Below are the code and all the weights of a small trained network. Each question names an input and a class and asks about switching units off, where a switched-off unit gives its printed mean instead of its output.

import numpy as np


def w(rows, s, z=0):
    codes = np.array(rows[::2]) - 128.0
    scale = np.full(codes.shape[1], s)
    scale[-1] = z or s
    return codes * scale


def f(y):
    return np.maximum(y, 0)


def log_softmax(a):
    a = a - a.max(-1, keepdims=True)
    return a - np.log(np.exp(a).sum(-1, keepdims=True))


def net(x, mask):
    res = np.array(x, float).reshape(1, 2) / 4 @ E
    y = f(res @ A[0][:, :-1].T + A[0][:, -1])
    res = res + np.where(mask, y, B[0][:, -1]) @ B[0][:, :-1]
    return log_softmax(res[-1] @ U[:, :-1].T + U[:, -1])


A, B = {}, {}
E = w([
[223,67,254],'x0',
[35,35,229],'x1',
],0.0096)
A[0] = w([
[57,137,93,180],'n1',
[4,116,126,187],'n2',
[96,143,92,47],'n3',
[193,137,117,114],'n4',
[151,147,98,142],'n5',
[146,145,106,157],'n6',
[124,144,139,5],'n7',
],0.031,0.0022)
B[0] = w([
[180,253,95,227],'n1',
[37,68,105,250],'n2',
[169,105,179,201],'n3',
[148,248,96,221],'n4',
[83,138,101,207],'n5',
[86,128,127,191],'n6',
[122,127,140,128],'n7',
],0.03,0.017)
U = w([
[89,11,218,103],'0',
[255,159,152,215],'1',
[37,152,65,3],'2',
],0.012,0.0004)

Each question gives the input, the list of numbers given to net, and the class t.
The units are the neurons (one row each of A and B). Each row of codes is followed by its name. A weight is (code - 128) times the scale printed after its matrix; where a second scale follows, it is the last column's (A, B and U).
mask holds one flag per neuron, in row order. A switched-off neuron (its flag False) gives its mean, the last column of its row in B, instead of its output. The means were averaged over made-up inputs and are rounded, as every weight is.
A unit's drop is (log p(t) with every unit on - log p(t) with that unit switched off) / (log p(t) with every unit on - log p(t) with every unit switched off).
unit that matters most: the unit with the biggest drop
top k neurons: the k neurons with the biggest drops, biggest first
drop of u: that unit's drop, to one decimal
input [1,7], class 0: unit that matters most	n4
input [-7,-6], class 1: top 3 neurons	(n3 n2 n1)
input [-8,-8], class 1: top 2 neurons	(n3 n2)
input [2,1], class 0: top 2 neurons	(n1 n4)
input [-5,-5], class 1: top 3 neurons	(n2 n3 n1)
input [-3,-3], class 1: top 2 neurons	(n2 n3)
input [8,7], class 0: drop of n1	1.0
input [3,6], class 0: drop of n4	0.3
input [8,0], class 1: drop of n2	1.2
input [8,5], class 0: drop of n4	0.7
